Below are the code and all the weights of a small trained network. Each question names an input and a target symbol and asks about switching units off, where a switched-off unit gives its printed mean instead of its output.

import numpy as np


def w(rows, s, z=0):
    codes = np.array(rows[::2]) - 128.0
    scale = np.full(codes.shape[1], s)
    scale[-1] = z or s
    return codes * scale


def norm(h):
    return h / np.sqrt((h * h).mean(-1, keepdims=True) + 1e-5)


def softmax(a):
    e = np.exp(a - a.max(-1, keepdims=True))
    return e / e.sum(-1, keepdims=True)


def log_softmax(a):
    a = a - a.max(-1, keepdims=True)
    return a - np.log(np.exp(a).sum(-1, keepdims=True))


def net(x, mask):
    ids = ['εηθλπω'.index(c) for c in x.split()]
    T = len(ids)
    res = E[ids] + P[:T]
    u = 0
    for l in range(2):
        r = norm(res)
        for j in range(3):
            rows = slice(3 * j, 3 * j + 3)
            q, k, v = (r @ M[l][rows].T for M in (Q, K, V))
            z = softmax(np.where(np.tri(T) > 0, q @ k.T / 3**0.5, -1e9)) @ v
            o = O[l][rows]
            res = res + np.where(mask[u + j], z, o[:, -1]) @ o[:, :-1]
        u += 3
    return log_softmax(norm(res)[-1] @ U[:, :-1].T + U[:, -1])


Q, K, V, O = {}, {}, {}, {}
E = w([
[44,125,177,158,174],'ε',
[150,146,232,115,125],'η',
[74,125,139,232,83],'θ',
[185,151,135,93,67],'λ',
[184,142,56,188,116],'π',
[139,132,98,112,251],'ω',
],0.0026)
P = w([
[82,255,159,126,101],'0',
[138,129,138,131,129],'1',
[156,147,129,200,173],'2',
[83,182,119,134,105],'3',
[136,124,133,126,128],'4',
[154,141,121,201,186],'5',
[101,165,128,140,108],'6',
[133,120,131,123,127],'7',
[142,132,102,196,201],'8',
[120,156,147,130,115],'9',
[130,114,126,120,127],'10',
[137,109,104,198,172],'11',
[126,153,151,129,116],'12',
[128,111,125,117,127],'13',
],0.0087)
Q[0] = w([
[134,93,134,123,205],'0.h0',
[174,30,184,99,150],'0.h0',
[194,3,122,223,122],'0.h0',
[210,101,114,175,174],'0.h1',
[17,203,223,110,74],'0.h1',
[151,126,150,138,110],'0.h1',
[103,136,76,192,226],'0.h2',
[180,149,146,143,185],'0.h2',
[62,102,203,104,169],'0.h2',
],0.023)
K[0] = w([
[120,70,122,136,182],'0.h0',
[147,31,160,89,104],'0.h0',
[151,31,94,194,63],'0.h0',
[108,70,105,98,109],'0.h1',
[102,255,115,134,125],'0.h1',
[135,137,117,103,102],'0.h1',
[108,149,81,144,222],'0.h2',
[167,115,127,114,172],'0.h2',
[71,111,200,106,161],'0.h2',
],0.026)
V[0] = w([
[107,122,140,26,119],'0.h0',
[95,181,58,113,138],'0.h0',
[96,23,74,117,124],'0.h0',
[71,185,110,161,80],'0.h1',
[179,161,101,155,145],'0.h1',
[198,86,154,137,104],'0.h1',
[197,94,181,159,141],'0.h2',
[161,86,81,115,64],'0.h2',
[91,250,118,76,75],'0.h2',
],0.015)
O[0] = w([
[75,88,103,76,58,32],'0.h0',
[91,193,80,100,115,159],'0.h0',
[108,53,80,119,200,2],'0.h0',
[132,89,220,127,118,204],'0.h1',
[159,106,128,151,186,185],'0.h1',
[117,87,47,164,113,79],'0.h1',
[156,151,111,72,96,185],'0.h2',
[168,98,117,176,41,39],'0.h2',
[5,135,95,227,115,96],'0.h2',
],0.011,0.0087)
Q[1] = w([
[155,98,132,155,2],'1.h0',
[160,63,157,198,177],'1.h0',
[172,125,46,141,234],'1.h0',
[152,94,124,223,166],'1.h1',
[117,114,232,104,145],'1.h1',
[139,103,124,151,214],'1.h1',
[166,61,144,137,45],'1.h2',
[127,71,126,172,179],'1.h2',
[100,83,210,121,154],'1.h2',
],0.023)
K[1] = w([
[164,215,107,240,98],'1.h0',
[161,36,147,215,176],'1.h0',
[186,10,91,79,80],'1.h0',
[28,102,221,181,64],'1.h1',
[173,64,208,123,232],'1.h1',
[11,89,144,86,143],'1.h1',
[252,38,106,125,91],'1.h2',
[97,50,80,146,214],'1.h2',
[107,44,225,86,154],'1.h2',
],0.017)
V[1] = w([
[131,101,105,219,70],'1.h0',
[84,186,194,106,62],'1.h0',
[59,132,47,83,100],'1.h0',
[146,70,111,118,141],'1.h1',
[191,140,153,74,142],'1.h1',
[106,120,157,139,248],'1.h1',
[150,119,153,176,60],'1.h2',
[111,141,133,227,182],'1.h2',
[191,114,65,122,115],'1.h2',
],0.018)
O[1] = w([
[142,132,174,4,90,93],'1.h0',
[195,13,82,125,113,189],'1.h0',
[227,154,195,183,86,74],'1.h0',
[107,125,106,56,101,78],'1.h1',
[111,214,71,95,109,153],'1.h1',
[159,161,172,163,3,202],'1.h1',
[127,190,94,97,79,175],'1.h2',
[103,99,127,166,20,190],'1.h2',
[167,166,134,213,156,4],'1.h2',
],0.012,0.014)
U = w([
[254,128,211,44,96,82],'ε',
[37,131,181,44,246,2],'η',
[197,184,166,244,194,245],'θ',
[160,13,22,132,152,104],'λ',
[31,74,187,197,54,206],'π',
[108,232,24,102,69,104],'ω',
],0.0055,0.00087)

Each question gives the input, a string of symbols that net reads in full, and the target symbol t.
The units are the heads (3 rows each of Q, K, V and O). Each row of codes is followed by its name. A weight is (code - 128) times the scale printed after its matrix; where a second scale follows, it is the last column's (O and U).
mask holds one flag per head, layer by layer. A switched-off head (its flag False) gives its mean, the last column of its rows in O, instead of its output. The means were averaged over made-up inputs and are rounded, as every weight is.
A unit's drop is (log p(t) with every unit on - log p(t) with that unit switched off) / (log p(t) with every unit on - log p(t) with every unit switched off).
The circuit of an input: a set's keep is (log p(t) with only the set's units on - log p(t) with every unit switched off) / (log p(t) with every unit on - log p(t) with every unit switched off). Starting from all 6 units, units are removed one at a time, each time the one whose removal leaves the highest keep (on an exact tie, the one counted first), for as long as the keep stays at least 0.8.
units of the circuit, in order: the units of the circuit, biggest drop first
most important unit: the unit with the biggest drop
heads that matter: for each layer, one digit per head in row order, 1 if its drop is at least 0.15 and else 0, layers parted by /
drop of u: that unit's drop, to one decimal
input π π π ω π ε π η η, target λ: units of the circuit, in order -> (1.h0)
input θ π ω θ ε η π ε ω ε ε θ, target ω: units of the circuit, in order -> (1.h0, 1.h1, 0.h2)
input ε λ ω η ε θ ω π ω ω ε θ, target ω: units of the circuit, in order -> (1.h1, 1.h0, 0.h2)
input ω λ θ ω θ η, target π: heads that matter -> 101 / 111
input λ λ ω θ η ε η η η ε λ, target λ: heads that matter -> 111 / 010
input θ ε ω ω π ω π π ω ω ω η, target θ: units of the circuit, in order -> (0.h0, 1.h0)
input η ω ω θ λ ω η π θ, target η: heads that matter -> 111 / 110
input λ ε ω ω ε η, target ω: heads that matter -> 011 / 110
input λ π ω ω θ η ω ε θ ε η θ π λ, target λ: heads that matter -> 110 / 010
input ω π λ ε π η, target η: units of the circuit, in order -> (1.h0, 0.h0)
input θ η ω θ λ ω π η ω π π ω, target η: units of the circuit, in order -> (0.h2, 1.h0, 0.h0)
input η ε θ λ θ η ω θ λ, target π: heads that matter -> 101 / 111
input π η θ ω π θ, target η: units of the circuit, in order -> (1.h0, 0.h2, 0.h0)
input ε ω π ω π θ ω θ ε ω ω θ, target θ: units of the circuit, in order -> (0.h0, 1.h0)
input λ ω θ ω ε ω ε λ ε ε η θ, target λ: heads that matter -> 111 / 000
input η θ ω λ ε λ, target ω: most important unit -> 1.h0
input ε ω λ η ε η, target ω: heads that matter -> 011 / 100
input π η η ε ω ω ω ε ω ω θ η, target π: heads that matter -> 111 / 111
input θ ω π θ ω η λ λ ε θ π λ, target η: units of the circuit, in order -> (0.h2, 1.h0, 0.h0)
input η ω θ ω ω ε, target θ: units of the circuit, in order -> (0.h0)
input π λ η π ω ω ω η π π η π, target λ: drop of 0.h1 -> 0.1
input η θ ω ω ω η ω ω ω η π, target θ: drop of 1.h2 -> 0.4
